(in the rows, 128 means zero)
Group and class of each row:
[149  82 151 153 141  68 118  88  99  58 153 135 133  93 149 102 137 201
 171 128 145 102 141 141 168 138 122 174 126 146 107  91  99 128 163 118
 105 110  94 122 144 138 148 136 122 172 136 171 106 117 144 132 127  61
 122 167 129 124 102 141 135 133  91 118 122 108 132 135 148 155  62 131
 155 168 153 151 104 149 115 116 116 150 117 113 143 130 157 152 106 186
 134  97 153 136 109 101 120 145 153 194 126 115 108  92 121 132 137 172
 138 136 123 133 139 145 133  78 117 110 154 133 158 100 150 124 117 121
 118  92 145 112 149  88 133 165 109 180 196 117 121 137 168 125 153 109
 162 131 133 114 138 129 111 120 127 130 182 122 176  74 126 110 116  98
 111 146 147 134 109 120 116  87 121 124 179 110 139 148 136 148 174  57
 141 149  91 130 139 128 119 115  66 111 148 176 124 104 122 167 134 153
 110 147 196 135 127 126 132 163 110 159 149  88 155 122  57 151 118 117
 141 131 170 126 133 124 104  89  90 207 133  80 134  96 136 171 140] => E (26)
[130 109 145 133 150 111 115 116 136  83 163 137 131 114 115 126 135  51
 196 149 149 146 115 123 173 143  97 159  97 140 157 103 138 120 105 133
 143 132  99 127 138 136 138 127 109 159 141 148 117 143 138 103 145  55
 121 163 139 126 120 158 123 119 131 126 118  94 135 130 141 153  55 120
 125 146 161 155 123 145 136 140 147 130 156  96 148 157 150 126 123 196
 124 105 132 109 153 118 103 138 129 179 134  98 123 105 116 148 136 168
 136 107 126 111 142 141 135  85 122 118 129 133 157 107 123  88 122 137
 132 113 154 135 135  61  99 117 110 163 153 123 136 136 136 121 115 121
 125 127 123 153 129 131 141 124 137 128 152 144 152 139 106 144 120 137
 136 118 139 137 125 143 101 121  99 159 129 109 114 211 132 135 140  71
 152 121  89 182 142 133 116 128 100 137 131 153 126 108 108 141 142 146
 154 120 124 148 121 128 106 122 134 156 119  95 105 141  87 139 111  98
 146 114 141 144 115 124 115 105  91 153 152 100 144 100 116 143 136] => E (22)
[145 112 144 110 119 127 110 114 105  80 142 140 138 133 150  77 149 108
 130 130 131 143 139 167 169 131 115 119 121  81 119 123 138 121 127 161
 149 123  68 124 160 159 148 122 126 158 124 129 134 121 138 112 132 113
 129 139 122 131 102 151 122 132 107 123 104 126 131 135 133 139  98 124
 124 148 136 143 114 141 128 124 128 133 141 119 129  81 133 145 103 147
 130  71 156 120 123 127 110 166 137 176 144 119 118 121 133 125 147 161
 140 133 134 133 150 139 126 110 111 123 151 157 134 133 142 138 108 130
 131 122 117 120 144  78 137 156 139 108 148 134 137 119 151 128 135 124
 148 126 161 130 121 126 129  98 138 163 157 120 150 120 134 127 114 147
 129 129  92 133 106 119 114 113  96 120 133 126 136 138 124 117 148 113
 166 135 122 101 138 144 116 111 118 122 123 155 114 111 125 132 137 119
 116 149 142 149  81 112 112 148 137 149 137  99 135 153 118 135 149 119
 136 136 198 117 147 127 120 145 135 129 124 107 151 129 149 173 170] => E (22)
[137 169 128 126 134 130 109 125 127  79 134 146  99 111 169 103 125 167
 154  85 120 129 148 115 137 131 138 148 111 148 146 111 152  94 132 137
  94  99 152 118 122 130 114 132 133  53 152 150 131 151 125 174 134 127
 116 120 141 114 137  87 111 117  98 124 102 113 131 122 109 140 106 114
 154 141 151 174 151 149  90 107 136 139 121 133  88  98  98 156 106 142
 130 122 147 117 147 116 103 128 151  76 123 150  73 157 117 130 127 136
 139 141 116 130 134 137 117 135 142 106 137 143 145  89 151  95 124 120
 128  99 155  98 148 201 131 181 144 151 121 137 125 133 108 120 153 134
 116 106 139 106 164 125 133 138 121 103 130 144 108  91 145 105 166  51
 139 145 146 108 115 138 123 112 114 112 135 123 140 120 145 163 140 115
 105 150 106 122 134 184 120 147 108 120 137  95 126 118 126 115  90 123
 127 140 146 140 137  58 107 142  97 137 127 124 149 110 125 162 133 125
 127 155 100 103 129 119 164  93 155  94 126 122 118 158 116  87  74] => Q (17)
[172 117 133 120 133 113 148 156  97  51 146 130 135 117 144 105 139 137
 161 159 137 123 139  77 154 107 127 154 101 142 142 105 172 140 143  95
 137 151  97 125 131 142 152 124 131 170 128 152 112 135 111 126 113  97
 113 144 120 111 128 144 117  96 109 107 156 151 166 134 133 148  49 113
 213 228 112 160 131 143 139 128 136 130 116 122 145 134 160 138 108 169
 125 126 135 153 150 124 133  67 135 195 119 118 122 104 125 125  95 159
 150 146 113 155 178 137 126 102 124  87  90 132 150 128 131  82  97 140
 138 123  94 124 122 129 165 108 105 164 143 131 114 132 151 121 116 126
 140 112 148 146 124 178  64 141 141 123 140 104 139 103 122 115 114 137
 130 134 150 125 121 120 117 103 128 165 151 118 121 144 134 121 157  45
 129 120 119 200 134 172 131 100  74  96 144 146 166 111 108 145 125 164
 125 152 214 137 127 169 147 162 135 105 129  99 157 113 136 139 134 115
 141 146 158 143 122 132 120  96  93 145 130 107 143 103 143 149 102] => E (15)
[170 140 145 127 125 133 116 119 141 116 159 110 127 135 102 100 146 149
 119  93 141 156 168 140 155 141 153 106  58 148 136 181 197 101 132 168
 166 143 101 151 150 144 156 123 119  63 132 164 126 149 142 109 128 194
 153 176 123 122 129 109 138 124 111 119 111 118 140 145 129 115  74 167
 145 150 110 140 147 133  84 116 114 132 120  87 157 103 181 147 117 160
 123 109 129 140 141 121 166 141 125 189 130 138 120  70 135 125 124 102
 131 143 146 123 134 132 194 161 131  97  97 140 134 135 126 124 169 146
 159 139 128 159 149  41 147 188 128 180 116 142 137 112 146 155  94 155
 197 163 157 113 148 139 112  95 115  97 131  75 154 144 138 141 123 129
 111 138 123 153 124 125 136 129 124 131 170  78 129 142 115 147 140   4
 138  96 134  55 152 125 105 165  26 132 145 134 143 126 132 161 116 138
 111 183 192 136 112 182 116 130 145 185 143 134 108  98 113 123 121 144
 177 213 168 131 135 120 107 106 123 168 130 108 135  77 158 211 124] => E (22)
[116 138 128 142 112  98 128 135 124  84 187 163 108 117 145  94 121 178
 150 100 145 123 138 131 117 128 134 167 100 144 146  98 144 123 130 114
 101 124 150 137  98 121 137 135 158  87 139 160 115 139 128 166 134 110
 148 129 148 128 156  79 119 128  80 125 160 127 146 134 112 146 105 114
 140 162 167 151 165 137 105 125 141 123 107 124 113  98 122 136 115 172
 126 140 104 150 140 108  67 120 135 122 104 124  93 141 128 137 140 148
 141 146  83 124 141 144  82 101 153 110 147 118 157  66 159 104 130 112
 115 101 158 112 144 206 127 144 116 183 128 120 107 136 117 136 145 121
 106 120 134 105 176 148 129 130 123 106 138  83 100  79 142 113 116  17
 106 125 143 119 117 144 108 106 115 170 138 117 149 126 166 170 158  73
 117 144 100 109 147 118 128 162 103 117 142  91 148 113 112 128 100 128
 126 128 197 137 137  99 144 142 139 141 111 102 132  99 132 170 115 134
 147 140  11 117 127 121 149  84  92 116 143 121 122 157 140  77  53] => Q (18)
[154  58 164 140 142 117 117 113 141  70 127 114 149 137 148  98 150  80
 139 145 131 132 145 138 153 143 131 129 111 130 132 116 154 141 144 125
 134 151  85 130 134 131 145 133 139 177 131 128 142 112 137  90 129 106
 109 151 106 135 102 164 156 128  91 118 141 108 140 141 133 135  58 138
 145 168 120 157  99 148 110 146 140 137 135  87 157 152 165 115  88 163
 106 103 120 132 140 122 119 109 160 200 123 116 129  79 117 134 126 162
 145 118 124 119 172 151 117  98  53 119 117 131 172 147 130 119 122   4
 156 106 111 143 131 111 133 125  74 142 139 136 121 108 164 131 104 122
 144 121 150 119 128 151 152 113 127 125 175 106 178 115 118 131 107 151
 109 127 105 143 117 141 117 115 133 164 127 114 140 129 129 133 148  46
 134 120 135 173 103 100 123 127  47 109 130 191 131  83 112 148 129 156
 124 153 208 124 110 168 139 167 137 130 152  81 120 108 133 139 118 101
 140 145 199 133 125 127  74 111  88 148 141 102 153  67 127 204 127] => E (15)
[143 110 128 142 127  92 122 118 131  64 155 133 132 112 147 104 125 130
 120 156 128 134 130 136 135 147 115 147 109 160 133 102 125 149 131 134
 120 123  98 125 150 135 145 130 150 179 143 149 136 118 130 118 119  99
 116 125 107 130 121 150 117 128  88 132 135 134 127 141 118 137  91 108
 129 123 146 158 141 144 115 140 119 195 108 107 148 148 155 129 112 172
 132 110 136 116 103 128 104 151 160 179 130 137  97  94 117 133  87 163
 138 101 126 137 161 158 117  90 100 119 135 145 138 128 133 123 119 128
 136 118 116 144 126 125 129 116 107 153 145 112 127 132 158 115 128 118
 112 149 129 116 129 129 128 108 118 128 167 128 172 120 104 123 116 140
 132 133 138 128 114 107 130 108 114 134 133 125 132 139 132 138 165  67
 127 132 133 149 161 136 122 100 130 127 132 171 152  95 116 125 158 132
 147 154 183 132 128 135 124 150 114 158 128 101 146 127 121 131 102 107
 115 123 152 127 162 134 112 104  94 155 127 103 157  78 143 172 150] => E (15)
[151 125 147 152 131  73 112 112 120  52 178 125 132  99 178 106 139 151
 162 183 132 116 137 138 129 129 107 123 120 119 123  73  96 119 150  84
  82 123  95 125 149 139 136 141 150 180 121 172 119 126 137 110 121  72
 130 139 103 130 138 137 122 159  82 123 111 135 129 130 138 146  83 108
 137 167 150 146 112 116 120 122 116 143 137 103 110 144 152 134 123 178
 108 120 134 152 103  99 103 137 113 190 112 106  98 135 125 118 144 180
 137 122  95 115 143 143 123  82 128 142 138 149 144 112 149 126 112 131
 133  85 112 123 145 120 126 148 110 147 224 117 117 124 123 187 155 132
 151 136 143 122 117 127 124 121 157 138 162 131 152  74 125  97 119  90
 135 123 120 147 108 117 122  86 106 157 125 120 133 142 173 136 133 119
 123 146  91 104 137 117 134 112 111 108 138 152 115  94 106 137 121 138
 118 138 252 151 132 147 127 151 141 166 136  92 145 118  88 136 128 107
 135 134 177 109 136 115 125  92  78 119 153 102 169 122 140 146 125] => E (26)
[163 133 200 135 125  79 129 115 116  47 151 139 130 124 154  92 136 138
 163 154 139 108 144 169 159 128 122 149 101 138 123 119 139 122 145 100
  96 122 113 132 112 140 133 144 145 157 135 181 121 132 142 120 119  89
 116 150 120 135  80 119 133 131  74 124 122 136 150 132 126 129  57 123
 134 176 149 148 121 144 111 127 129 120  86 135 145 135 171 146 105 175
 124 113 118 156 103  83 110 120 131 191 121 127 109  95 130 130 137 163
 126 131 113  99 158 159 126  80 123 123 133 129 170 110 120 127 106 173
 148 102 133 132 152 144 136 152 111 165 154 147 128 138 230 128 141 104
 149 131 142  84 124 150 136 111 122 136 175 106 170  79 105 122  99  96
 128 144 136 104 115 125 114 137 132 173 150 114 156 145 135 148 168  39
 124 129 118 139 153 124 129 125  60  82 162 152 122 115 123 150 129 171
 109 173 234 129 134 161 127 172 124 161 124  90 138  99 114 152 111 129
 150 141 169 141 136 114 103  32  78 132 148  92 160 107 134 154 112] => E (26)
[167  96 154 139 139  73 107 119 123  50 185 121 153 115 162 124 132 128
 169 166  89 121 136 143 170 138 105 151 120 127 143  78 112 140 155 107
 101 139  90 132 137 138 148 132 140 182 141 164 129 128 146 116 121  47
 115 137 138 128 114 133 144 134  78 108 141 124 116 130 127 150  58 114
 122 171 192 161 110 164 122 135 124 150 122 104 143 158 162 130 104 193
 126 102 126 136 130 106  84 134 142 221 116  99 108  99 124 137 149 188
 148 113 125 117 179 186 132  52 106 123 161 153 152 105 150 103 115 128
 132   4 139 121 149 120 122 142 103 185 155 115 146 151 149 107 174 115
 172 143 152  63 139 143 130 126 117 141 174 122 181  76 128 118 111 103
 142 137 144 124 106 200 105 114  76 174 130 112 121 135 137 154 168  86
 134 141  77 126 146 118 137 114  89 124 149 166 125  88 119 132 149 151
 125 137 227 118 130 120 128 135 125 150 134  65 178 120  98 154 107  99
 135 122 192 140 136 133 114  77  54 137 135  58 177  87 133 153 122] => E (26)
